
[[  39   34 -238  318   23  111 -153  -57   99 -200  101   23 -122  -74
   364 -237   58   44   12  -99  -18  281  200  148 -240  -14  -30]
 [ -86  333  -28  294 -224  -37 -147 -501  -20  172  -80  163   81  -57
    54  -79    4  309 -255 -345  -19  246   23   76 -241   71  -62]
 [-159 -175  -21  255 -132 -235  134 -293  267  162  -39  -88 -116 -162
    -6  313  224  211   97 -175  -53  188  133  190 -191 -189 -230]
 [-115  -17 -356  271  239  219 -241  185   83  -76  182  -77  -15   61
   195 -500   56 -152   -4   64  -92  247  354   48 -123 -110  -65]
 [ 186  -39  167  -24 -161 -118   23  -80  283 -124  -48 -149   50 -105
   131  312   90  223  108 -199   52   63  -35 -152  -70   42 -175]
 [  -2  167  338 -323    0  -18  222  282 -382  317 -196   74  324  581
  -128 -133  272 -281   69  349  -12 -742 -163  -57  354  232  290]
 [-281  176  -55   88  -78  -56   75  163 -321  167  -17  159 -186  393
    18 -360  195 -355  282  240  -33 -225  -13  377   -6  100  360]
 [-145   32 -191  351 -102   -7   28 -160   97  -22  163  -72 -136  -55
   282 -132  181   95  161  -88   52  355   91  179 -170 -159  -92]
 [-242    0 -347  303   62   18 -145   -3  118   -6  141  -79 -113  -21
    78 -279   55  -62  107  -48  -89  368  278  147 -168 -200 -104]
 [-206   12   29  139 -121 -126  122  -28    5  166   12  -10 -137  131
    28  -27  235  -66  221   38    9  -26   16  225  -67  -20   54]
 [-120  156  101 -154 -220 -254   11  -60   -4  120 -171  -52  128  115
  -274  178   -2   25  145 -133  -70  -41  -92 -104   84   -8  -30]
 [ -20   59  -55  224 -287 -117   60 -174  237 -183  171 -192 -155 -157
   308  118  108  233  328 -228  166  470  -97   14 -145 -130 -158]
 [-257  130  -19   60 -213 -292  -49 -330   82  255 -178    4   81  -40
  -357  198   -5  157  -18 -271 -150  157   53   19  -86 -120 -150]
 [ -76  126 -136 -279   13 -137 -360  436  -50 -216 -211   94 -146  225
  -331 -174 -256 -453  255   43 -265 -173  158   38  -23  190  237]
 [ 123  142   65  123  -46   32  -25 -214  -15   51  -96   89  191   37
   175  -26  121  193 -211 -124  -16  -44   45  -24  -86  101  -36]
 [  15  293  188  175   14  380 -216  235  -40  147  228    7  -53  338
   375 -651  164 -128   34  107  231  -73    4   20  -95  366  220]
 [ 149  -29  365 -413   83  -83  120  300 -139  201 -321   41  316  409
  -230  134  192 -210  -37  235 -135 -783  -15 -143  264  251  146]
 [-166  -51 -148   15  132   27   -1  190   58  113   84 -220  208  143
   -54 -188  153 -112  107  112  -72   58  170 -127  138 -217 -143]
 [   5   49   74  -22 -131 -115    9  -11   79   -4  -67  -59   15   67
     3   95   88   35  142  -74   -5  -19  -17  -21  -20   37  -27]
 [   4  324  211 -216  -17  -33 -131  -49 -252  303 -325  202  378  335
  -309 -114  -17  -47 -302  -27 -160 -449    3 -141  127  258  133]
 [ 211  254  154  -15 -233 -184  150 -399 -272  -13 -350  302  220   88
    97  234  102  221 -216 -147  -94 -298 -156   85  -34  193  127]
 [-201  207 -190  -48 -119  -93 -243  200   41 -131   41 -101  -98  108
  -133 -222 -151 -194  324  -77  -50  259   32  -43  -15  -33   46]
 [-408  100 -235  366 -131  102 -168  302  169  -49  447 -210 -545  118
   295 -568  111 -283  635   56  209  533   77  308 -230  -62  123]
 [  74  108  156 -171  147  293  -57  598  -93   -6  186 -163  144  464
   246 -519  198 -341  238  336  151 -305  -26 -195  230  209  190]
 [   8   38 -155   69   85  -32  109  -25 -233   -4 -137  141  172  179
   100 -123  171  -93  -87  127 -169 -202  116  129   49  -47   89]
 [  80 -139   19  122 -170 -117  -10 -122  519 -164  132 -351  -13 -290
   179  325   94  338  215 -306  109  462   34 -206 -125 -191 -405]
 [ 267  172  121  -79  266  451  -71  559 -302  -77  111   55  207  536
   478 -690  233 -351  -21  418  105 -516   35  -82  178  370  346]
 [  58  -57  -75  -61  118  121 -220  249  396 -121  185 -415  264  -59
    35 -100  -12   78   94 -110   37  325  176 -480   93 -167 -372]
 [  52 -125   14  119  -79  -33  -28   34  375 -135  132 -254  -94 -134
   208  125  128  135  234 -144   83  264   81  -73 -127  -81 -225]
 [-321  105  400 -191 -192 -115  363  205  -82  550  106 -322  254  461
  -178  -36  417 -107  404  241  230 -280 -286 -177  402  -73    8]
 [-183  133 -144  427 -200  -25   54 -278   25   47  152   22 -208  -36
   330 -165  199  138  155 -129   97  363   20  289 -240  -84   -9]
 [-104  -28  -11  173  -60  -65   52 -106  135  114   33  -96    9   -2
    74   23  187   90   72  -66    1  112   95   59  -72  -93 -128]
 [ -37   65  -66  273 -284  -73  -68 -111  299 -229  206 -173 -298 -173
   328   29   51  172  372 -259  173  537  -44   81 -257  -49 -118]
 [  37   66  115 -135 -112 -153  -39    2   67    7 -161  -26  102   77
  -129  159   19   23   62 -103  -78 -112   -6  -92   18   73  -34]
 [ -57  -16  -18   35   63    8  -65   71  112  100  -11  -95  115   84
   -31  -83  112  -18   -4   -3  -66  -15  155  -58    1  -36 -105]
 [ 119  -93  -81  191  -94 -110   59 -216  214 -184  -28  -66  -17 -193
   246  236  125  242   39 -189  -27  211   86   39 -165 -112 -191]
 [  83 -173  182 -145    9 -152   57    7  266  106 -140 -200  233  -14
  -161  344  138  131   -8  -88  -88 -138   92 -232   73  -64 -259]
 [ 197  161  -19 -164 -101  -51 -350  272   57 -432 -142   95 -201   77
    47  -69 -230 -198  201 -125  -96  -37   42   -2 -163  321  203]
 [ 197  143   46  105   75  131  -17 -233  -71  100 -111   78  424   69
   182  -87  147  243 -406  -80  -59 -124   97 -160    4   53 -113]
 [  70  271   44  -99   29   85  -82   50 -220   60 -129   91  333  271
     1 -240   31  -44 -166   36  -65 -232    4 -157  126  145  104]
 [-176 -120 -237  251  -11 -216  153 -313    1  110 -129   66   30  -87
   -35  170  195  101  -63  -67 -212   83  212  252 -122 -263 -145]
 [-247  243 -117   79  -36    1 -102   46 -190  173   -9   72   33  262
   -80 -363   46 -171   60   52  -65  -11   62   97   15   20  144]
 [-122 -159   32 -183 -202 -408  263  208    8 -113 -141  -74 -223  138
  -135  352  164 -241  559  120  -95 -203  -84  219   73  -82  112]
 [  40 -275 -224   17  108 -214  244   -2   -2 -141 -167  -24  105  -17
    45  251  209  -42   72  109 -246 -135  195  115   56 -264 -110]
 [ -66   13  218 -229 -278 -330   23  163  137  -39 -150  -77 -218  123
  -206  299   20 -132  453  -61  -15 -142 -127   57   -6  129   92]
 [ -38 -117 -411  554   55   73  -16 -340  254 -141  203 -118  -22 -309
   434  -95  170  307  -92 -207  -24  605  299  113 -284 -347 -343]
 [ -97  -20 -132  121   17   34   40  145   78  -38  169 -200   41   83
   182 -186  174  -52  235   68   50  177   78  -40   44 -167  -95]
 [-322  119  391   14 -489 -396  380 -355  123  501  -18 -220   61   76
  -213  430  322  292  341 -183  201   64 -342  -16  108 -135 -156]
 [  30  -23  171 -145 -140 -278   30 -121  138   85 -260  -25  124   -7
  -245  390   46  116   15 -165 -128 -149    8  -81   -3   29 -115]
 [ 151   42   67   -2 -111 -101  121 -130   -3  -70 -117    2  157   29
   154  174  145  148    0  -85  -20  -77  -46  -47   12   10  -50]
 [-126  -74  -98  320   61  152  -88   35  299   88  270 -232  -72  -41
   251 -243  205   72  112  -43  101  338  221   16 -161 -128 -207]
 [-262  396  354  -20 -362  -21 -233   32  169  344  128 -152 -109  222
  -159 -206   -3   27  284 -213  247  183 -205 -130  -62  258   53]
 [-189  -44  -69   91 -126 -274  129 -194   52  134 -126  -11    3  -12
  -154  219  145   62  105  -89 -130   46   76  138  -43 -173 -104]
 [ -92  113  209 -160  -63  -45  -74  207   26  208  -74  -66   70  272
  -189  -93   81 -148  143   49   -9 -235  -12  -89   85  157   73]
 [ -36   19  409  -33 -250 -125  313 -101  142  318   34 -245  182  135
    53  252  370  228  200  -33  220 -115 -228 -147  151  -10 -146]
 [  37   83  112 -328   19 -122  -48  282 -140    4 -246   48  170  310
  -232   -2    3 -256   90  127 -167 -433    7  -97  175  162  160]
 [-223  197   99  -99  -26   -9  142  285 -372  265  -41   77   58  526
   -51 -349  243 -379  237  329   -8 -432  -77  160  205  125  337]
 [ 122  115   85    1   30  -15   46 -217 -131  159 -222  121  387  114
     0   41  147  152 -331  -46 -127 -258   70  -94   53   60  -48]
 [ -94   87  170 -356 -131 -122   31  439   35   17   33 -300  133  302
  -191   -7   55 -229  475  121   70 -125 -165 -289  308   -1   25]
 [ -67  -25  119  112 -384 -364  174 -404  325   45  -58 -182  -58 -239
   -27  543  141  394  222 -358   64  324 -118   -4 -134 -175 -291]
 [-359  -66 -106  218  -46   67 -157  361  383   49  411 -381 -373   64
    97 -348  130 -208  579   30  180  454  139   75 -132 -121  -95]
 [ 102   14   16  -82  -81 -160   86  -47  -20  -91 -172   12  143   47
    18  191   90   47   41  -44 -106 -129   -1  -38   47  -13  -27]
 [-130  395  349 -107 -171   88 -169  234 -166  298  -17   97  -63  470
   -69 -404   66 -242  163   88  125 -322 -151   46   24  436  356]
 [-263  114  -99  286 -155  -29  -10 -102   85  131  170 -100 -140   37
   126 -196  155   37  219  -81   92  325   34  145 -129 -114  -47]
 [ -93  227 -101   98  178  258  -53  104 -250  228   82   -5  388  341
   118 -558  176 -107 -185  175  -13 -105  111 -129  169  -18   46]
 [-100  187   89 -142  -40  -54  147  219 -384  151 -126  132  109  467
   -34 -230  193 -309  166  277  -48 -465 -106  128  195  148  325]
 [   1  156  255 -424 -107 -143    7  425 -173   23 -187   -6   77  435
  -238  -29   30 -349  321  186  -41 -493 -156  -97  239  251  273]
 [ -40    3   22 -136   -4 -112  -73  178   50    6 -117  -43   36  140
  -152   23   27 -138  136   21 -120 -145   89  -38   36   45   24]
 [-229   -7 -172  -93  -13 -143  102  391 -159  -76   21  -67 -130  306
   -38 -194  124 -415  483  278  -75 -121   20  173  144  -90  200]
 [-236  109   95  -10   81   26  276  165 -432  444  -67  119  202  543
   -25 -343  392 -306   42  411  -43 -554   -7  204  236   51  280]
 [-173 -119 -241  235  -64  -78   -9   68  258 -139  208 -243 -222  -98
   176  -53  124  -12  381  -54   36  432  140   97 -133 -247 -161]
 [-190  -69  -14   10   72    3   25  198  123  204   99 -239  134  164
   -80 -143  193 -101  166   96   -7   16  128 -106  115 -145 -132]]

[  15   28  131 -100  -12   -4   -5  209   45  -58   46  -49  -37    2
   31  -68 -130   98 -287 -289   -6  -16   88   34  176]  5
[  35   38   95  268   88 -218   12  -14  -47 -196 -284 -147  -28   15
   -4   34  133 -292  240  223  -92    5  -83 -171 -139]  55
[ -13  133  172  -20  244 -274   78   94 -401  -79 -146 -224  -16   30
   47 -316 -277 -141  -68 -160   29  217   20 -132 -212]  54
[  91   39   83   34   74   71   -5   31  -68  -24   62  -63  -12   -6
 -132  -42   14  -82   23    8  -94   61  -90    5  -59]  34
[  74 -102   80  -22    9   40  -29  173   95  -41   63  -50  -42   14
   25   -1  -46  -40 -149 -156   13  -30  -29  100  117]  49
[ -77   20  201  -59   77  201 -117   95  -64  117   91   61 -103 -130
 -165  -11  146  115 -167  -26 -210 -100   31  -15  444]  23
[ -85  154   72  145  240 -132   19 -165 -195 -209 -184 -172  245  -91
   63  -28   -9   62  152 -189 -127  124   90 -329   39]  51
[ 101  -73   64 -137   52  313  -71  180  -60   49  260  118  -39  -56
 -112 -144 -114   71 -271 -116  -68   34   -2  144   49]  71
[ -44   76  -28   65   15   48  -68  144   25 -225 -130  220    1 -127
   15    8  -42   64 -147   72 -181  -94  158 -120   -5]  60
[ 123 -198   -1  136  175    6  -24   -8  -36 -137    1 -164  144   16
  122  -36  -52 -180  120 -115   71  118 -110   -5 -127]  12
[  92  -59  -75  112  -59  128  -62   92  230 -210   -7  130   52  -51
   12  144   47   -2  -35   31  -97  -97   15   17  -21]  21
[  42   96   68   67  -67   36   -9  117  111 -239  -70   35   61  -34
   24  -11  -19   88 -144  -92 -107  -27  145 -122    9]  53
[ -90   53  216 -175   34  249 -112   56   58  285  251    2 -126 -116
 -284  144  216  226 -173 -179 -231 -157  -54  109  701]  26
[  13  -63  -98 -195  148   63  -29  128   15   68  207   36   28  -52
   -7   50 -253   95 -185 -347   13   19  -66  207  103]  9
[ -12   73  213   14   73 -236   48  297 -242 -295 -259  -80  -30   24
  235 -390 -308  -54 -329 -173   60  112  257 -202 -170]  29
[  67  194   79  115   86 -276   90   64 -174 -116 -204 -131 -117   65
 -118  -81  -75 -290  124  172  -79   92 -106  -79 -350]  46
[  64 -101   62  191  196 -105  -17  -14 -142 -131 -142 -163   40    7
   62  -66   16 -269  182   73   -1   92 -115  -88 -141]  48
[   7  -20   85 -166   74  -77    8  198    9   41   94 -114  -54   19
   30  -41 -206   48 -245 -367   57   13  -15  135  171]  69
[ -49  -21  -42   84  221 -164  -29   -9  -85  -61 -135  -61   19  -65
   26   92  -35 -140  138  -13  -66    0  -98  -41   11]  32
[  91 -118   43   34   19   23  -37  149   90  -69   21  -36  -46   13
   17   21  -22 -114  -74  -50    7  -31  -67   97   23]  61
[  14    3  154   42  149  -11  -27   40 -158   11  -21 -113  -48  -22
  -79  -83   33 -112   20    0  -80   46  -69  -39   76]  16
[ 125 -217   13   47   56  -58  -40  243   33  -21  -27   -8 -197   55
   17  -23  -67 -335  -41  138   66  -41 -181  208 -135]  43
[  39 -133  -65 -210  105  239  -76  136   77   75  309   78   63  -76
  -11   48 -185  184 -254 -393    0   -8  -32  220  229]  63
[  74   11  288  101   29  -12    1   40  -42  -12  -25 -251  -57   45
  -89  -69  168 -122   31  -24  -61   29  -71  -75  161]  64
[ -15  -70   -8 -178   38   60  -49  204  131   12  145   43   -6  -50
   49   68 -174  158 -294 -372    4  -71   38  161  275]  56
[ 124 -217  -23   26  147  -76   -9  115   -1   -8   38 -140  -36   57
   60   11 -120 -265   48  -87  112   55 -212  186 -110]  40
[  68   94  -32  144  -55 -205   36  190   81 -292 -252   72  -88   24
   40   14  -97 -198  -26  174  -63  -49   37  -58 -315]  70
[ -50 -169 -200  -17  480 -264  -36   13 -354  136  -76  -37  -89  -63
   10   19 -258 -390  233   75   36  100 -332  173 -219]  42
[  33  101   35  124   43 -159   23  -32   76  -55 -106 -130  -39   17
 -117  188  115 -157  190   61 -111  -40 -152  -21    5]  0
[  86  -16  175   72   -9   70  -18   30   90  -40   52 -163   13   21
  -71   38  141  -31   -2 -102  -60   -5  -58  -12  183]  39
[  60 -108   72   34   -7 -154   14  110  231 -105  -24 -238   46   74
  143  137  -24  -44  -42 -336  103  -36  -55   68  190]  20
[  67 -329  -42  -39  231  112  -96  114  -43   51  149  -37   20  -38
   99  -23 -123 -133  -52 -173   93   36 -154  202   89]  52
